Here is a tiny trained network, its code and every weight. The questions are about switching its units off for an input and a target symbol, where a switched-off unit gives its printed mean instead of its output.

import numpy as np


def w(rows, s, z=0):
    codes = np.array(rows[::2]) - 128.0
    scale = np.full(codes.shape[1], s)
    scale[-1] = z or s
    return codes * scale


def f(y):
    return y / 2 * (1 + np.tanh(0.7978845608 * (y + 0.044715 * y**3)))


def softmax(a):
    e = np.exp(a - a.max(-1, keepdims=True))
    return e / e.sum(-1, keepdims=True)


def log_softmax(a):
    a = a - a.max(-1, keepdims=True)
    return a - np.log(np.exp(a).sum(-1, keepdims=True))


def net(x, mask):
    ids = ['Δεζλμπφ'.index(c) for c in x.split()]
    T = len(ids)
    res = E[ids] + P[:T]
    u = 0
    for l in range(2):
        q, k, v = (res @ M[l].T for M in (Q, K, V))
        z = softmax(np.where(np.tri(T) > 0, q @ k.T / 3**0.5, -1e9)) @ v
        res = res + np.where(mask[u], z, O[l][:, -1]) @ O[l][:, :-1]
        u += 1
        y = f(res @ A[l][:, :-1].T + A[l][:, -1])
        res = res + np.where(mask[u : u + 8], y, B[l][:, -1]) @ B[l][:, :-1]
        u += 8
    return log_softmax(res[-1] @ U[:, :-1].T + U[:, -1])


Q, K, V, O, A, B = {}, {}, {}, {}, {}, {}
E = w([
[98,111,129,238,72],'Δ',
[185,239,207,114,161],'ε',
[7,90,135,211,119],'ζ',
[130,158,33,119,98],'λ',
[141,118,160,143,220],'μ',
[166,107,215,86,60],'π',
[39,78,156,114,83],'φ',
],0.012)
P = w([
[173,37,156,143,218],'0',
[178,66,170,142,155],'1',
[147,89,162,136,119],'2',
[118,127,150,137,92],'3',
[102,157,141,125,64],'4',
[80,181,134,122,45],'5',
[73,218,130,116,21],'6',
[48,232,112,117,3],'7',
],0.0064)
Q[0] = w([
[206,246,178,76,197],'0.h1',
[30,126,187,158,93],'0.h1',
[47,8,142,212,165],'0.h1',
],0.015)
K[0] = w([
[50,108,244,93,217],'0.h1',
[100,92,68,67,158],'0.h1',
[237,10,48,127,234],'0.h1',
],0.014)
V[0] = w([
[166,161,93,143,123],'0.h1',
[119,99,254,191,157],'0.h1',
[104,129,61,104,128],'0.h1',
],0.0059)
O[0] = w([
[155,79,163,161,114,99],'0.h1',
[1,58,1,131,122,254],'0.h1',
[244,219,191,62,177,72],'0.h1',
],0.0034,0.0015)
A[0] = w([
[108,100,60,78,203,89],'0.n1',
[132,140,140,70,121,53],'0.n2',
[129,186,131,147,93,64],'0.n3',
[130,108,39,245,102,2],'0.n4',
[225,159,138,194,160,91],'0.n5',
[76,108,110,95,82,61],'0.n6',
[66,188,89,65,226,112],'0.n7',
[125,45,2,68,136,43],'0.n8',
],0.0086,0.0079)
B[0] = w([
[114,68,75,64,131,57],'0.n1',
[254,147,187,66,172,2],'0.n2',
[122,129,111,71,86,81],'0.n3',
[182,181,90,129,70,107],'0.n4',
[56,124,184,18,158,68],'0.n5',
[105,159,120,46,129,116],'0.n6',
[103,51,126,113,120,106],'0.n7',
[14,99,167,33,188,54],'0.n8',
],0.0087,0.0011)
Q[1] = w([
[56,184,131,238,127],'1.h1',
[188,147,147,6,208],'1.h1',
[46,118,13,139,163],'1.h1',
],0.022)
K[1] = w([
[76,223,93,120,82],'1.h1',
[136,58,87,180,254],'1.h1',
[43,138,249,221,95],'1.h1',
],0.018)
V[1] = w([
[41,109,187,175,177],'1.h1',
[180,3,159,71,31],'1.h1',
[100,118,92,84,56],'1.h1',
],0.012)
O[1] = w([
[108,232,175,104,157,253],'1.h1',
[126,45,148,31,1,131],'1.h1',
[134,58,175,71,174,202],'1.h1',
],0.0085,0.0042)
A[1] = w([
[164,42,182,152,229,190],'1.n1',
[115,84,84,130,65,3],'1.n2',
[143,156,62,193,85,79],'1.n3',
[132,101,34,110,152,72],'1.n4',
[255,173,50,91,96,98],'1.n5',
[72,88,176,158,170,69],'1.n6',
[40,114,19,176,111,100],'1.n7',
[159,185,146,82,162,61],'1.n8',
],0.017,0.0051)
B[1] = w([
[180,8,148,164,137,184],'1.n1',
[203,171,130,154,131,217],'1.n2',
[164,166,79,97,253,204],'1.n3',
[109,30,176,175,56,130],'1.n4',
[108,34,10,18,185,167],'1.n5',
[101,60,66,70,108,248],'1.n6',
[138,118,154,245,46,253],'1.n7',
[92,146,156,115,182,176],'1.n8',
],0.016,0.006)
U = w([
[59,184,212,98,214,252],'Δ',
[22,145,99,172,66,98],'ε',
[103,147,31,89,179,122],'ζ',
[156,176,117,206,172,12],'λ',
[182,167,143,74,63,135],'μ',
[28,119,149,2,105,164],'π',
[136,21,173,141,229,76],'φ',
],0.0053,0.0042)

Each question gives the input, a string of symbols that net reads in full, and the target symbol t.
The units are the heads (3 rows each of Q, K, V and O) and the neurons (one row each of A and B). Each row of codes is followed by its name. A weight is (code - 128) times the scale printed after its matrix; where a second scale follows, it is the last column's (O, A, B and U).
mask holds one flag per unit, layer by layer, with each layer's heads first. A switched-off unit (its flag False) gives its mean, the last column of its rows in O or B, instead of its output. The means were averaged over made-up inputs and are rounded, as every weight is.
A unit's drop is (log p(t) with every unit on - log p(t) with that unit switched off) / (log p(t) with every unit on - log p(t) with every unit switched off).
The circuit of an input: a set's keep is (log p(t) with only the set's units on - log p(t) with every unit switched off) / (log p(t) with every unit on - log p(t) with every unit switched off). Starting from the 12 units with the biggest drops (on a tie, the unit counted first), units are removed one at a time, each time the one whose removal leaves the highest keep (on an exact tie, the one counted first), for as long as the keep stays at least 0.8.
circuit, biggest first: the units of the circuit, biggest drop first
top k neurons: the k neurons with the biggest drops, biggest first
top k neurons in layer l: the k neurons of layer l with the biggest drops, biggest first
drop of u: that unit's drop, to one decimal
input ζ φ φ λ ζ, target φ: circuit, biggest first	0.h1, 1.h1, 1.n1
input π λ π μ, target μ: circuit, biggest first	1.h1, 0.h1, 1.n2
input π φ λ μ ζ π ζ λ, target Δ: circuit, biggest first	1.h1, 1.n8
input Δ ζ μ λ φ ζ ζ, target Δ: circuit, biggest first	1.h1
input ζ ε Δ ζ ε λ, target λ: circuit, biggest first	1.n7, 1.h1
input π λ λ λ ε λ μ, target φ: circuit, biggest first	1.n1, 1.h1
input φ φ ζ λ φ ζ, target π: circuit, biggest first	0.h1, 1.h1, 1.n7, 1.n2
input ζ ζ λ μ ζ Δ, target Δ: top 2 neurons	1.n7, 1.n6
input π ζ λ ζ, target φ: circuit, biggest first	0.h1, 1.n1, 1.h1
input φ Δ Δ, target λ: top 3 neurons	0.n4, 1.n3, 1.n7
input φ φ λ φ ε ζ, target λ: top 3 neurons in layer 1	1.n3, 1.n7, 1.n5
input λ ζ ζ π φ, target μ: circuit, biggest first	1.h1, 1.n2
input ζ ζ ε λ, target λ: top 4 neurons	1.n7, 1.n6, 1.n3, 0.n8
input π ζ φ ζ ζ, target ε: circuit, biggest first	1.n7
input ε Δ λ, target ε: top 2 neurons in layer 1	1.n7, 1.n4
input π μ π λ, target μ: top 2 neurons in layer 1	1.n2, 1.n3
input ζ Δ μ ε π λ π, target φ: top 3 neurons	1.n1, 0.n2, 1.n7
input μ ζ φ Δ ε μ, target φ: top 2 neurons	1.n1, 0.n4
input λ Δ λ ζ ζ μ λ, target ζ: top 2 neurons in layer 1	1.n5, 1.n3
input ζ π ε π ζ π π φ, target π: top 2 neurons	0.n6, 1.n7
input Δ π ζ μ π ζ λ Δ, target φ: top neuron	1.n1
input φ λ ε Δ ζ μ, target Δ: top 3 neurons in layer 1	1.n8, 1.n7, 1.n5
input ζ φ ζ μ Δ, target λ: top 3 neurons	1.n3, 0.n4, 1.n7
input λ ζ φ ζ ζ π π Δ, target μ: top 2 neurons	1.n2, 0.n6
input ζ ε ζ λ, target Δ: drop of 1.n6	0.1
input φ ζ Δ ζ φ, target π: drop of 1.n7	0.1
